Each row has a hidden value; after the row comes its band, the name of the range that the value falls in. Each part has its own.
[-233 -138   32 -104 -281   70  -25   75 -208 -155   59   84  167   73
 -345  104  357    0  -96  105  -41   97  -80 -240 -154  -43  -17  201
 -495  -80 -198  -69  119  105  -44  -86    2   33  -77] : J69
[-208 -154   31  -61 -259   52  -48   14 -277 -152   93   16  221   67
 -218    7  245   87  -55  -33  -39  117 -127 -270  -80  -28  -64  109
 -462  -54 -147   29  119   96  -53   19  -39   77 -138] : J261
[-207   23  -47  -69 -207  -56   39  167 -191 -122   43   10  157    4
 -335    8   89  137  -43   74   70  -26  -41 -211 -112 -153  -92   -7
 -356  -56    4  -87  187  111 -225    9 -141  129  -97] : J69
[ 227   87  -71  -30 -111 -298  316 -262 -251  130  -55 -123 -133 -124
  326 -178 -693  157 -413  228    1 -128 -286  205  511 -105 -131 -118
  292  302  331  884 -261 -402 -170 -199  310 -312 -372] : J568
[  76 -364   47 -149  -51  231 -242 -225   39  148   71  -24   -8 -143
  237  -12  343  112 -142 -304 -271  559 -126   49   18  247   59 -105
 -112  -93 -260  111   -9   -7  337  297  -15  -53 -169] : J389
[-144  -10 -110 -202 -228  150    2   98  -54 -254  -54   51   95  178
 -398  283  320 -140 -204  325 -200   85   42 -291 -270  -35   40  257
 -331  -95 -189  -12   15   77  -59 -221   17 -129  -99] : J261
[-224   37   36  107  -32  -55   55  133 -114 -116  -67   13  281   -9
 -307  -49  198  133  126 -277   44   32  125 -272 -157 -137  -17  -60
 -348  -75  116 -293  228  238 -192  134 -292  161  129] : J206
[-159 -106  217 -171  -29  107  -59   70   86 -143 -319  140  185   -8
 -191  190  393  -54  -15 -104 -149  153  131 -277   32 -107  151  101
 -199   69   78    4   98  160  108   29 -162 -275  -49] : J568
[  55 -396  -59  -41   33  251 -210 -382  138  -17  125 -215  134  -90
  458 -106  440   87  -64 -508 -562  741  -61   49  -94  303  136  -62
 -186  -52 -288  368 -283   58  458  291  -56 -104 -175] : J206
[ 168   -2 -260   65  123  211   58 -142  170  272 -233  -13 -185  -23
 -175   61  165  -85  -99 -109 -192  228  136  -74 -232  173   84   19
   99 -268   -3 -631   22 -237 -173  175  -24   44  233] : J261
[-208  -54  -57 -197 -232  112   21  107    5 -218  -60   74   89   98
 -395  233  427 -131 -160  293 -200  116   32 -215 -255  -76   78  290
 -408  -55 -190  -29  -21   86  -19 -218   26 -134  -79] : J69
[-267    6   85  -38 -115  -95   23  272  -35  -44  -18  100  162 -123
 -384   24  241  143   33  -58  144    6   85  -83 -127 -186  -13  -62
 -359  -70   55 -263  267  240 -156   63 -258  129   66] : J389
[ 494  189  372   59  214 -112   55 -230 -353 -162 -160  233  129   77
  248  203 -327   57 -371 -404   -3  168  171 -232  283   97   -6 -498
  434  154  180  560  312  331  442 -158  -45 -370  129] : J389
[-278 -144   50 -262 -209  111  -36  154  135 -151 -131   90   95  -10
 -329  226  492 -105 -120  245 -186  145   38 -110 -142 -108  132  288
 -387   -1 -121   32  -40   92   32 -135  -28 -215 -128] : J239
[-212  -16  -10 -130 -259  -16    6  183 -213  -78   28   74  109    4
 -398   58  138  109  -79  160  107  -36  -85 -225  -93 -143  -94   44
 -372  -64  -48 -153  234   75 -217   -1  -83  113 -119] : J70
[ 359  159   51   66  -29 -245  404 -327 -261  190 -180  135 -246  -59
  117  -25 -440  -55 -477  216    1  -78 -154  121  357  -37  -20   -1
  310  235  219  473 -148 -354  -20 -399  459 -369    6] : J389
[-236  -86  112 -163 -282  -12  -28  144 -263  -68   -9  120  143  -23
 -338   16  188  140  -41   83  118   -4 -155 -281   26 -170  -89   51
 -412   13  -35  -89  259   73 -144   48  -62   72 -182] : J70
[  77 -210 -126   41   11  198   -3 -216  113  251  -66   13 -132  -92
  -40    3  369  -60 -116 -171 -237  385    1   60 -172  221  108  100
 -118 -206 -184 -376  -69 -178   61  138   79   17  151] : J69
[-241  -92  278  122  -24  -98    2  178 -116   45  -70  186  241 -154
 -306  -37  307  159  122 -396  232   50  119 -100  -20 -106   16 -106
 -357  -87  102 -399  373  289  -59  171 -292  159  248] : J239
[ 474  290 -145  212   48 -234  465 -321 -280  167  -95   71 -270   51
   37   47 -577 -115 -546  233   12 -131  -14  155  147   84  -58  -58
  412   45  184  306 -126 -330 -130 -476  420 -253  203] : J69
[ 264   37 -469 -602  -31  394 -178  -42  422  113 -303 -176 -387  -11
    8  283  -36  -46 -359  524 -500  334  -47 -134  -99   59   55  -68
  400  -65  -53   70 -168 -384  -85  197   12 -315 -545] : J389
[ 262  170 -162   93  -75 -312  426 -376 -297  103  -50 -161 -127  -65
  311 -281 -652  133 -354  146 -103  -79 -284   91  385 -115 -123  -76
  232  305  316  750 -330 -431 -205 -235  367 -236 -262] : J206
[-236  -82   23 -183 -127   55  -21  186  188 -172  -41   65  111  -45
 -297  225  470  -72 -125  145 -181  194  144    5 -243  -75  138  154
 -347  -54 -133   33  -21  228   88 -147 -120 -155  -11] : J239
[-323   22   71  -62  -62 -118   52  301  139  -85  -90   51  179 -170
 -346   21  302  122   77  -60   48   34  160  -18 -141 -246   60  -38
 -349  -13  127 -181  147  262 -139   48 -314   41   53] : J239
[-260 -115  270   47  -86  -88   -4  146 -140   42  -71  178  213 -165
 -286  -79  328  180  123 -328  187   74   19 -149   20 -151    3  -67
 -405  -19   75 -333  332  225  -52  178 -227  140  126] : J389
[ 415  254 -109  127   48 -234  447 -285 -132  128 -111   78 -275  -13
   65   78 -431 -138 -545  277  -81  -50   13  236  129   39   16  -19
  367  109  153  423 -213 -271  -17 -514  412 -351  156] : J70
[ 105 -313   33  -24  -45  212 -190 -206  -73  166  115   37   -6  -82
   97   24  325   72 -156 -320 -157  478  -74   25  -77  298   25  -93
 -143 -204 -297 -115  105   25  264  235   -1   60   21] : J70
[-311 -238   62 -136 -266  119  -49  119  -58  -55  -67   91  142   22
 -360  161  406  -68  -82  154  -20   40  -43 -124  -70  -25   48  327
 -462  -95 -126 -114   55    4 -107  -41   -2  -63  -81] : J568
[ 357  192  -12  265  105 -276  477 -435 -226  120 -190    4 -110  -27
  246 -157 -445  -36 -343  -76 -123  -16  -55   81  289  -13   15  -35
  296  236  311  486 -264 -299  -29 -334  358 -323  126] : J206
[ 453  318 -133  179   73 -253  447 -227 -192  161  -86   91 -278    4
   -6   92 -542 -102 -545  253   36 -124   53  221   99   56  -38 -113
  423   30  185  276  -85 -240 -109 -475  346 -249  233] : J70
[-196   26  128  237    3 -151   76  174 -183  -10   38  108  258 -101
 -341  -90  200  194  135 -422  233   20  160 -120 -166  -95  -45 -187
 -370 -160   88 -469  382  328 -153  143 -335  305  329] : J69
[ 119 -340   32  103  -34  297 -166 -335 -205  161   37   33   70   59
   70    3  336   -4 -101 -440 -188  444  -83 -181  -79  371   24   36
 -177 -243 -281 -268  106  -60  190  262   59   81  112] : J206
[  82 -226  167   84   60  165  -64 -148  -41  370 -216  201  -68 -135
 -114    0  300   19  -26 -396   52  255   15  -79   51  177   70  -31
  -37 -187  -14 -615  265 -111   32  300  -24   55  259] : J239
[ 175  100  -95  -47 -115 -359  384 -253 -127  191  -42 -121 -213 -236
  316 -263 -577  168 -385  275  -52  -62 -309  324  458 -184  -83  -81
  225  354  316  834 -360 -431 -153 -233  355 -300 -351] : J239
[-231 -147   91 -232 -302   53 -100  154 -176 -127   65   98  140    3
 -298  130  272   73 -139  165   21   90 -115 -180  -48  -81  -45   95
 -410  -31 -162   70  178  134  -14  -26  -44   -9 -212] : J389
[-297 -138  220  143 -136 -103   -2   27 -371  -42    8   38  375  -77
 -165 -270  183  302  235 -505  170   51 -113 -353   92 -158 -103  -96
 -508   26  125 -204  312  186 -157  309 -251  267   -6] : J206
[-195    2   78  107  -21  -58   54   91 -114  -83  -79   42  252  -44
 -256  -72  233  138  124 -322   35   76  101 -249 -113 -126    1  -72
 -340  -56  105 -285  219  212 -126  139 -268  139  134] : J261
[ 263   21 -435 -483   23  480 -175   -1  439  110 -376  -82 -350  105
 -170  478   69 -231 -393  514 -439  251  137 -140 -216  190  119   76
  407 -237  -88 -193  -97 -338 -113   92    0 -342 -269] : J568

New part:
[-130 -100   99   79  109 -150   70  214  -46 -143   39   23  -29 -183
  -23  127 -119 -342  -12   79  -42   -7  235   66   -3 -132  -54  -87
  126  177   13 -168  159 -131  -76   68   76  237   -6] : (66)
[ -22   18   -1  -31   65 -122 -230  185  129  163   97  -70  -23  160
  -37  -73   -6   88   15  -19   94  -70  -93   90  -82   48   77   28
  -57  -94  -80 -137 -275   50  205 -256   42  -19  -70] : (67)
[ -88 -122   17  -81   37 -367 -272  262  -65  119  -58 -123  -93   -1
  -77  -81 -134  139  137   73  -50 -167   98  190  -38  -89   22   14
   87  -77   45  -11 -285  -76  198  -74 -185  200   23] : (65)
[ -10  -50   57   12  101  185  262   12 -161 -188  -87  161   10 -200
   29  343  -16 -494  -62   85  -51  147  130  -84   96 -193 -186   45
  -27  288   -7   44  368 -121 -260  105  129  185   49] : (68)
[-104  191   46  128  -75  144  386  -44  -58 -194  115   83  -18  -50
   46  227   80 -350  -75 -135   22  101   29  -77  -65  -14   15 -119
   35  145  -53  -96  386  -65 -350  125  150  -65  -40] : (67)
[  15 -135   51 -125   56  -81  -27   25 -191 -113  -71    1    7 -217
   45  286  -65 -298   68   99 -184    3  203   28  106 -150 -137  136
   55  113   45  158  165 -170  -49   43   50  209   41] : (68)
[ 218   90 -186   62   65  203  -22   55  114  214   54   90  -76  215
  -59  118   41  -73    4   -3  285  126 -296 -174  -49  100 -125  108
 -378   30 -163  123  -96  -68    0 -237   64  -15   47] : (65)
[-145 -157   68 -120   86 -402 -266  290   -6   88  -84 -133 -102  -30
  -91 -124 -138  112  140  106  -73 -203  122  208    3 -156   35   -8
  183  -92  -16 -152 -329   17  265 -127 -213  189   16] : (65)
[ -58  204 -123  231  -12  183  193   65   35  -65  155  165    9  190
   14  -26   29  -66   24  -69  205   92 -247  -90  -85   55  -18  -67
  -75   44  -82    5  189    8 -192  124  -55   17  -10] : (61)
[ -50   93  -88   41    4 -145 -118  222  129  230   60  -68  -90  244
  -79 -152  -22  195   52  -68  191  -76 -183   41 -128   50   88  -51
  -91 -134  -88 -114 -307   18  129 -177 -128  -12  -35] : (68)
[ 182   61   34 -236   31  315 -104   -2 -154  231 -180   24   24  221
   41  292  163  -43 -259  -54   33  167 -151  -10   31  -24  -73  206
 -362  128   79  199 -159  -19  -45 -144  212 -132  -48] : (70)
[  68 -190   61 -334  -37 -533 -248  123  -72  142 -141 -330 -249 -172
  -90  186  -97  -39  175   53 -199 -227  263  101   70 -107  -44   69
  130 -150  -61   23 -340 -179  235 -209 -146   67   87] : (65)
[-202  -19   71  135   22 -243  -43  230  -47 -118  152  -18   17  -78
    4  -27 -114 -107   44   -1  -45  -79  180  164 -101  -29   75 -112
  172   55   80 -132   95 -113  -32  104   26  198  -67] : (67)
[-122  188  -36  311   40  263  415  168    0  -85   51  228  -44  118
  -45   57   14 -270 -153  -61  270  184 -132 -106 -110  -51  -48 -209
 -119  263  -38 -164  284  -40 -370  193   28   76   -5] : (61)
[  94    5   12 -244  -68 -168  -11  -11  -32  153  -88 -194 -158  -35
  -29  258   42 -115   37  -73  -67  -63   67  -38   21  -40  -18   75
  -58  -85  -99   35 -157 -117   34 -220   17  -98   24] : (70)
[-185  -12  -40  129   39 -235   12  193   41   12   86    5  -21  -67
  -52  -90 -129  -34  177   14   48 -105   59   78 -112  -71   62  -62
   85  -39  -49 -122    7  -69   30  -91  -96  217  -10] : (66)
[ -96   41   69  124   33  137  312  139 -189 -130  -91  144  -55  -66
  -24  217  -18 -343 -153    7   46  142  100  -14  -21 -155 -102 -121
  -37  315   82  -40  286 -134 -348  242   51  157   30] : (65)
[  17  -15    4  -29   94 -116 -312  165  144  100  168  -57   17  135
   -7  -51  -12   44   34   18   62  -66  -79   95  -48   85   50   73
  -33  -91  -87 -103 -232   48  251 -255  101   -4  -78] : (67)
[ -30   -6  -46  -92   32 -148 -167  156   44  291  -65  -76  -53  101
  -75  -40  -29  151   76  -23   81  -87  -68   80 -103  -46   74   78
 -147 -107  -48  -30 -322  -13  171 -341  -45   51  -24] : (66)
[ 121  269 -112 -209 -238   27   33 -245  -25   63   92 -151  -62  209
  102  176  196  102  119 -231  -53  -42 -252 -114    9  147   54  133
  -33 -284 -147  231  -28   16  -46  -67  -69 -349  -21] : (70)
[ -21  128  -95  -16  -71  -53 -183   94  -35  226   58  -48   29  242
   15  -65   28  264   50 -116   79  -45 -176   90 -145   89  114   80
 -161 -138   56  139 -207  -41   66 -123  -37  -20  -75] : (66)
[  88 -131   -5    8  127  -59 -170  261  -94  129  -53   14  -41    2
  -53  163 -103 -156  -85   99   69   63   93   50  -19  -48 -128   56
 -204  190  107   97  -96 -233   17  -30  100  250   15] : (61)
[ -51  -92   64   84  102 -133 -175  304  -78   78   46    0   15  -15
  -35   72 -110 -115 -106   44   38   17  168  157 -111  -18    3  -27
 -104  176  161  -36  -59 -203   10  -20  171  240  -66] : (67)
[  74  154  -55 -311 -143   13  118 -177  -21  203 -165 -141 -144   98
   -9  200  163   49   95 -153  -31  -53 -172 -107   33  -64   26  136
  -93 -209 -200   86 -176   67   -2 -294 -116 -269   36] : (68)
[-120  344 -194   96 -182  129  184  -52  -18  142   51   67    9  327
   24 -138  110  309  128 -225  175   -8 -393  -46 -166   62  144   -6
 -117 -198  -63  127   -9   82 -155    0 -235 -136  -37] : (68)
[ -85   51   21  185   37  143  257   49 -129 -224   99  169   63 -126
   58  226  -32 -406  -47    2    3  133  100  -41  -29  -63  -83  -43
   -3  248   50   28  443 -161 -311  205  161  183  -16] : (66)
[-159   32   53  -97  -69  -51  325 -108 -182 -241 -109   25  -55 -230
   40  214    7 -275  159   -7 -198  -44  125  -29   98 -234  -56    7
  253   25  -84   19  317  -10 -218  129 -153   66   71] : (61)
[ -36   38  -82  171  118  -48 -305  326  125  116  198   52   46  312
  -23 -225  -68  178  -13   29  219  -10 -214  107 -111  118   36  -20
  -96  -27   13  -66 -230   22  176  -18  -30  116  -81] : (68)
[-172   75  105  320   75  189  168  280 -187 -171  114  212  114   39
   43  108  -46 -295 -294  -25   97  198  118  111 -143  -23  -10 -176
  -77  407  267  -70  355 -183 -365  375  254  232 -110] : (67)
[ -29   -9   50 -346  -47 -292 -187   24   45  180 -106 -250 -131   51
  -32   22   47  146  137  -53 -125 -204  -14   87   43  -87   90   99
  119 -274 -159  -97 -391  112  269 -328 -151 -155   -9] : (70)
[-199   25   83  169   87   49  324  159  -37 -250    3  153  -59 -103
  -37   69  -53 -359  -34   57   46   59   76  -10   12 -183  -73 -175
  170  224  -73 -248  293   20 -233  194  -44  154   33] : (65)
[ 117 -158  -11 -196  107 -168 -330  101   -8  121  -15  -93  -14  -39
   -2  140  -61  -65  104  108  -75  -67   53   53   69  -38  -88  211
  -65  -55  -43  116 -206  -90  248 -247   48  126   13] : (70)
[-111 -170  156  -99  141 -132   65  142  -78 -190 -118   16  -84 -240
  -39  167  -86 -361   32  161 -141  -39  231   64  134 -264 -123  -14
  227  157  -75 -184   95    8    1   16  -34  191   64] : (65)
[ -42  175    7  -96 -157  -76  169  -42  -56  -32   -6 -107 -155   84
   -1  111   93  -26   46 -141  -30  -54  -72  -30   -9  -11   37  -67
  105 -101 -109  -27    6   18 -125   59 -139 -187   23] : (65)
[ 223   52   59 -340  -45   93 -106  -31  -91  187 -154 -148 -131  172
   10  326  168  -68 -181  -78  -35   59  -83  -40   86    3  -77  140
 -194    3  -38  115 -244  -24   22 -146  109 -253   -2] : (61)
[  68   74  -27 -196  -95 -145 -224   28  -40  199   19 -181  -48  166
   26   83   64  161   34 -114  -41  -82  -77   66  -46   79   72  113
  -82 -177    3  126 -261  -56  124 -156   -3 -127  -52] : (66)
[  40 -249   75  -50  182 -332 -322  400   10  174  -32 -128 -104  -77
 -109   96 -181 -157  -63  142   26  -57  251  140  -26  -68  -74   -3
  -83  128   71 -114 -293 -234  208 -167  107  284   -5] : (70)

[-388 -353  169  -66 -309  -45   -7  155   49 -424   -1   82 -872 -207
  201 -341    7 -141  -36 -210 -293 -122  222  389 -291 -138  -19 -202
  427  -78   -2 -183 -287   63   23  -89  168  528  -62] : J841
[  90  -38   17   31   -8  162    1  -30  108  -49   36   85  283    2
 -116  109 -101   71   74   86   34   -8   88  -81   65   87  -91   70
 -112 -199  -37  133  -36  -88   63  -52  -66  -42  -17] : J322
[ -63 -222   10   11   34   46  158   -6  -20   -5  -32  -17  154   88
  110  -35  -19  -24    1  -22   65   46   42    9  -36   12   42   66
  -22  -20  -57  -51 -116   -8   71   56  115  -87   -1] : J13
[-329 -313   -8  -28 -196 -123  127   57 -191 -222  -72   48 -433  -87
  147 -312  134 -204  102   57  -36  -14  174  141 -159  -92    5  -62
  164   35 -163 -208 -206  115  103 -114  255  171  -46] : J652
[-64 -83   9  50 -25 116  69 -40  51  95  47   2 202 -13 -15   5 -40   3
  34 -41 121 -20  60  20  30   9 -91 -18 -45 -32 -67  27  -6 -56  23  56
   5 -90 -46] : J580
[ 123  -87  117  -42  117  183  153    6  170   22   -4  -10  342  100
  103  139 -177   86 -106 -224   56   70  -23   57  -57   24  120   85
  -18 -141  102  120  -83  -27    8   66  -34 -159    2] : J535
[-104  -72  -18   52  -24   88   59  -81   10   48   38  -47  133   -4
   -7  -22  -19   -5   59  -50   93  -29   76   32   45  -21  -71  -16
  -58   31  -74  -30   13  -41   32   37  -14 -114  -13] : J580
[ 178   -3   68   72  124  -39   37  -34  247   10  190   93   80   -8
 -137  370  141   36  159  327   -1 -117   85 -172   -2   18  -34  113
 -148  -22   11   82 -309 -237  -60 -168 -184  -89  100] : J13
[ -65 -177   -5   80    7    8  173  -86   25  -35  -39  -56  146   97
   66  -42    5  -46   39   -1   60   29   95  -48  -33  -98   66   60
  -65   14  -63 -111 -129   23   94  -14  110 -150   59] : J652
[   6   -4   28   79  -41  165   49  -59  138   67   40   26  276  -15
  -59   47 -102   30   21  -76  131  -15   58  -15   40  -44  -76  -24
  -64 -110  -27   84   45  -40   30   26  -32  -95  -26] : J322
[-467 -314  -14   25 -290    1  145  292 -341 -219 -182   32 -624 -308
  243 -357  132 -167  230   76 -228  -81  229  252 -171   -7 -175  -49
  290   23 -194  -31 -275   21   12 -227   73  363  -37] : J535
[ -52   25   33   23  -57   94  -12 -104   39 -166   87  -14  -78   23
   55  -41   36   34   37  -95    6   51   28 -182  103 -214  111   24
    0  125  -13  -93   81  -40   95    0   73  -34  201] : J652
[ -82  -71  -23    7    3   34   55  -98    0   54   71  -34  116   -2
  -30  -18   37  -32   80   14  109  -13   78   11   45  -20  -43  -20
  -69   60  -91  -53  -22  -46   43   20   15 -147  -10] : J580
[  14 -232   91  -27  105   -2  151  -71  144  -57   33  -28  123  205
  100   82 -119   17 -104 -163   77  -23   22  155 -127   63  118   77
  -48  -88   74 -136 -130   49    6   64   21  -95  -74] : J13
[-121 -180   -3   51  -32   42   98  -25    3   10   17  -22   44   -4
   65  -81   54  -48   48   21   33   20   83  -39    7  -79  -19  -13
   19   55  -99  -57 -116  -72   78   59  128  -43   50] : J13
[  32   -6   56   69   24  128  115 -114  189  -26  -14  -79  241   78
    4   67 -173   46  -15 -214   70  -28   76   94  -39  -88   55   21
  -82 -108   66   -4    4   46   13  -35 -110 -178    6] : J322
[ -37  -41  -37   18   -1   71   -5 -109   28  -62   29   18  158   11
  -90   82  -62  -15   51   24   96  -37   65   46   30   27  -70   -1
 -105  -86  -53   55   24  -25   54   -4  -58 -102  -56] : J322
[ 104 -125   18   97   76   58  -47  -62  246 -152   78   97  153    3
 -151  350  -11   15   18  253  -85  -69   80 -108  -12    9  -81   53
  -85 -181    5  233 -281 -248   58    5  -80    2   62] : J13
[-157  -49  -70   64  -81   38   30 -135    6  -72  -46  -35   59  -45
  -51  -64  -44 -115   48  -47  109  -24  101  111  -14 -153  -50 -113
  -27  -43  -89   18   40   42   90    9   33 -102  -39] : J919
[-108  119   -6 -188   27  -11 -140    4 -275  -52  291  156 -311   18
   67  144  159   59   98   15  261  -63 -193  -40  171  188  -11   96
  -74  263  -40 -121  350  -46 -105   34 -110   77  -54] : J841
[-146  -56  -58   55 -109   86   68  -59  -44  -84 -100  -15   76  -62
    3 -120  -61  -95   67  -56   83   19  100   78  -12 -139  -34  -75
    3  -78  -97   47   43   61  103  -28   58  -64  -19] : J919
[  -9   -1  -21   58  -36   61    2 -137   97  -40   44   26  173   34
 -117   44  -84   -9   61   -1  148  -56   83   28   32  -26  -60  -19
 -128 -110  -42  -14   77   20   47  -32  -53  -94  -61] : J919
[-324 -131  -14   41 -100 -147   -7 -190   98 -152   80 -153 -464 -161
   -9 -139  185 -217   71  -40 -110 -110  217  210 -112 -357    1 -263
  150  232  -85 -168 -243  -63   58  -12   68  -37   94] : J535
[  38  -11   60   36   28   95  121  -99  147   45   51  -74  207   52
   -1    5  -58   47   59 -115   63   -6  101   -6   15  -71   48   35
  -86   -3   11  -77  -44   -6   17  -61  -61 -193   52] : J580
[  42 -115   38   31   23   82   29  -19  121  -10   93   48  135   -3
  -38   79   38   31   65  127  -12    8   80 -137   51   -5  -36   42
  -39  -34  -54   46 -163 -170   61   14   34  -31   77] : J841
[-118 -193  -13   38   -5   28  114  -60   -5   43   19  -44  103   40
   68  -93   44  -54   28   -5   78   36   71  -24   11  -69    4  -12
   -7   69 -103  -94  -90  -47   86   95  151 -101   31] : J13
[-112 -135    3   37  -32  109   57  -36    8   38   42  -32  102    0
   44  -66  -11    5   28  -58   51    9   64   -3   50  -21  -55  -14
   -1   39  -78  -37  -20  -76   55   94   64  -51   15] : J535
[  52  -56    8   76   36  115  -45 -118  205  -62   87    9  216   -2
 -153  197  -62   46   35   88  -28  -59  107  -46   52    3  -99    6
 -103 -115  -14  131 -123 -176   56   19 -101  -84   33] : J580
[  -1 -185   49    5   50   81  133  -42   84  -14    6  -54  176   93
   77  -33  -53   28   -2  -72   -1   43   78   -4  -13   -9   63   59
  -26  -27  -15  -70 -138  -43   70   43   70 -108   47] : J841
[  94 -155   12 -165  222  -17  137  -92  -16 -211  -61  -79  162  172
   77  152  -78   -2  -11  -37  -48   73   31  131  -91   93  221  158
  -99  -75   59   15 -207   27   76  -66  -61 -251   19] : J535
[ 293  128  143  182   31  329  -99  -34  545   -7  136  166  466  -45
 -240  518 -261  185  -86  -18   15 -107   13 -115   35  -19 -153   15
 -103 -393  162  463  -54 -263  -46   34 -285    8   20] : J322
[-300 -234   51  -22 -141  -33  162  101  -65   80    3   27 -254 -165
  158 -218  104 -180   31  -92   87  -37  100  242 -168  -92  -65 -164
  208   64 -117  -71 -173   31  -18   22  168   82 -117] : J535
[ -35  100  -20   20  -11   88    8 -123   10  -28   65  -31   93   -7
  -40   43  -14   16   97  -63  122  -19   35  -27   90  -90    5    3
 -101   55  -32  -13  133   -7   24  -50  -95 -155   48] : J322
[-115   -5   30   52  -53   85  -18  -43   11   -5  151   18  -93   -2
   56   16   55   42   43  -71   99  -41  -14  -89  100  -82  -28    3
   -6  152  -36  -95  119  -87   -7   72    2   27   78] : J13
[-100 -161   35   30  -49   89  124   32    3   30   10  -18   38  -31
  105 -129   39  -15   60  -26    3   45   89  -46    9  -74   -5    3
   55   45  -85  -50 -119  -68   63   25  122  -18   70] : J841
[-120  228  -64   62  -45   75  -74 -137  -96 -100   96  -34 -109  -11
  -31  115   -6   45  148  -94  167 -120  -25   12  143  -77  -43   29
 -148  147   -8  -58  342   26  -55  -93 -261  -81   41] : J919
[-189   66  -50   37  -26   64  -43  -37 -179  -40  129    0 -177  -18
   93   82  109   28   99  -30  136  -55  -86  -81  148  -46  -40   49
  -48  259  -61  -59  230  -83  -37   53  -85   -1   86] : J13
[   7 -154   54   18   14   52   90  -14  106   79   98   38  147   22
    2    0   42    6   46   65   68    9   77  -76   15    7  -26   21
  -27  -11  -67  -44 -147 -106   41   37   87  -54   16] : J841
[ -62  306   43 -167  -16  -49 -192 -144 -110 -245  334    7 -559  -41
  -14   61  203   96  226  -48   31 -106  -16  -86  194  -66  112   58
  -76  376   30 -283  280  -33  -86 -223 -255    8  179] : J580
[ 189  -38  163  134   26  151   25   49  387  107  207  137  210  -19
 -109  295  -29  145   49  121    4 -120   76 -156   15   64 -130   76
  -71 -159   59  124 -214 -253  -83  -43 -156   57   38] : J841
[ 431   65  217  138   91  150  -29 -152  623 -215  211   46  254  140
 -204  332 -100  254   58  107 -227  -50  186 -384   72 -125  124  188
 -178 -207  181    1 -292 -235   56 -213 -182  -58  316] : J652
[ -47  -91  -12   31  -28  129   53  -85   39    0   -7  -14  251   35
  -32  -30 -111    8   16  -74  102   10   75   37   34   11  -53   -3
  -71  -98  -60   16   35    3   78   46   22 -110  -51] : J322
